Below are the code and all the weights of a small trained network. Each question names an input and a target symbol and asks about switching units off, where a switched-off unit gives its printed mean instead of its output.

import numpy as np


def w(rows, s, z=0):
    codes = np.array(rows[::2]) - 128.0
    scale = np.full(codes.shape[1], s)
    scale[-1] = z or s
    return codes * scale


def f(y):
    return y / 2 * (1 + np.tanh(0.7978845608 * (y + 0.044715 * y**3)))


def softmax(a):
    e = np.exp(a - a.max(-1, keepdims=True))
    return e / e.sum(-1, keepdims=True)


def log_softmax(a):
    a = a - a.max(-1, keepdims=True)
    return a - np.log(np.exp(a).sum(-1, keepdims=True))


def net(x, mask):
    ids = ['βγδεζηθμξπψ'.index(c) for c in x.split()]
    T = len(ids)
    res = E[ids] + P[:T]
    r = res
    for j in range(3):
        rows = slice(2 * j, 2 * j + 2)
        q, k, v = (r @ M[0][rows].T for M in (Q, K, V))
        z = softmax(np.where(np.tri(T) > 0, q @ k.T / 2**0.5, -1e9)) @ v
        o = O[0][rows]
        res = res + np.where(mask[j], z, o[:, -1]) @ o[:, :-1]
    y = f(res @ A[0][:, :-1].T + A[0][:, -1])
    res = res + np.where(mask[3:11], y, B[0][:, -1]) @ B[0][:, :-1]
    return log_softmax(res[-1] @ U[:, :-1].T + U[:, -1])


Q, K, V, O, A, B = {}, {}, {}, {}, {}, {}
E = w([
[151,84,6],'β',
[71,165,160],'γ',
[149,20,145],'δ',
[227,103,180],'ε',
[26,122,145],'ζ',
[200,167,184],'η',
[38,63,158],'θ',
[139,180,182],'μ',
[199,19,157],'ξ',
[163,118,143],'π',
[74,3,155],'ψ',
],0.017)
P = w([
[90,145,82],'0',
[20,58,233],'1',
[48,63,247],'2',
[75,57,250],'3',
[119,58,254],'4',
[176,23,219],'5',
],0.0072)
Q[0] = w([
[120,91,193],'head 0',
[194,68,155],'head 0',
[114,4,246],'head 1',
[143,212,71],'head 1',
[138,150,157],'head 2',
[121,147,188],'head 2',
],0.012)
K[0] = w([
[138,113,70],'head 0',
[117,154,67],'head 0',
[134,153,3],'head 1',
[118,88,194],'head 1',
[180,173,149],'head 2',
[139,203,68],'head 2',
],0.015)
V[0] = w([
[59,112,126],'head 0',
[186,132,77],'head 0',
[45,179,75],'head 1',
[158,248,126],'head 1',
[116,151,153],'head 2',
[141,218,130],'head 2',
],0.018)
O[0] = w([
[129,176,90,255],'head 0',
[183,112,190,27],'head 0',
[156,172,14,243],'head 1',
[142,2,76,13],'head 1',
[148,77,66,151],'head 2',
[99,9,111,59],'head 2',
],0.0097,0.0089)
A[0] = w([
[76,48,159,155],'neuron 0',
[150,185,181,107],'neuron 1',
[59,131,178,96],'neuron 2',
[24,129,214,254],'neuron 3',
[182,108,11,236],'neuron 4',
[203,168,134,115],'neuron 5',
[2,172,62,134],'neuron 6',
[129,158,246,61],'neuron 7',
],0.0086,0.0045)
B[0] = w([
[252,123,114,161],'neuron 0',
[108,93,113,197],'neuron 1',
[141,97,193,154],'neuron 2',
[144,138,164,193],'neuron 3',
[36,135,128,207],'neuron 4',
[140,69,53,164],'neuron 5',
[188,109,154,255],'neuron 6',
[92,83,108,193],'neuron 7',
],0.011,0.019)
U = w([
[105,243,51,187],'β',
[172,177,136,188],'γ',
[148,157,96,137],'δ',
[111,60,56,148],'ε',
[131,243,162,109],'ζ',
[218,132,93,99],'η',
[34,103,143,2],'θ',
[2,115,78,156],'μ',
[161,124,144,85],'ξ',
[254,248,110,89],'π',
[39,154,143,66],'ψ',
],0.008,0.0065)

Each question gives the input, a string of symbols that net reads in full, and the target symbol t.
The units are the heads (2 rows each of Q, K, V and O) and the neurons (one row each of A and B). Each row of codes is followed by its name. A weight is (code - 128) times the scale printed after its matrix; where a second scale follows, it is the last column's (O, A, B and U).
mask holds one flag per unit, heads first, then neurons. A switched-off unit (its flag False) gives its mean, the last column of its rows in O or B, instead of its output. The means were averaged over made-up inputs and are rounded, as every weight is.
A unit's drop is (log p(t) with every unit on - log p(t) with that unit switched off) / (log p(t) with every unit on - log p(t) with every unit switched off).
The circuit of an input: a set's keep is (log p(t) with only the set's units on - log p(t) with every unit switched off) / (log p(t) with every unit on - log p(t) with every unit switched off). Starting from all 11 units, units are removed one at a time, each time the one whose removal leaves the highest keep (on an exact tie, the one counted first), for as long as the keep stays at least 0.8.
circuit, biggest first: the units of the circuit, biggest drop first
unit that matters most: the unit with the biggest drop
top k neurons: the k neurons with the biggest drops, biggest first
heads that matter: for each layer, one digit per head in row order, 1 if its drop is at least 0.15 and else 0, layers parted by /
input ξ π η η ξ, target θ: top 2 neurons -> (neuron 7; neuron 6)
input ζ ζ γ ξ γ, target β: heads that matter -> 010
input γ θ μ δ, target μ: top neuron -> (neuron 4)
input θ ζ γ, target π: circuit, biggest first -> (neuron 6; neuron 4; head 1)
input ξ ζ ε ξ θ ζ, target θ: top 4 neurons -> (neuron 7; neuron 1; neuron 2; neuron 0)
input γ ε ξ ε η, target μ: circuit, biggest first -> (head 1; neuron 4; neuron 6)
input ε ε ψ μ, target ξ: top 2 neurons -> (neuron 0; neuron 4)
input μ ξ θ, target ε: heads that matter -> 011
input β γ ε, target ε: heads that matter -> 100
input γ ζ γ γ, target μ: heads that matter -> 011
input ε ε π μ ψ, target ξ: heads that matter -> 010
input ζ μ ζ γ, target β: circuit, biggest first -> (head 1; head 0)
input γ μ ξ ψ μ ζ, target μ: circuit, biggest first -> (head 1; neuron 4; neuron 0)
input ψ ζ γ ζ θ, target ζ: heads that matter -> 010
input ζ δ η, target β: circuit, biggest first -> (head 1; neuron 4; head 0)
input ψ ε θ η μ γ, target ζ: top 2 neurons -> (neuron 3; neuron 4)
input ε β ζ, target ζ: heads that matter -> 000
input γ μ μ, target μ: unit that matters most -> head 1
input μ ζ π, target ε: heads that matter -> 011
input δ ζ ξ γ π γ, target ψ: circuit, biggest first -> (head 1; neuron 7)
input μ ζ μ ζ ζ β, target β: top 2 neurons -> (neuron 7; neuron 1)
input θ ζ θ μ, target π: circuit, biggest first -> (neuron 4)
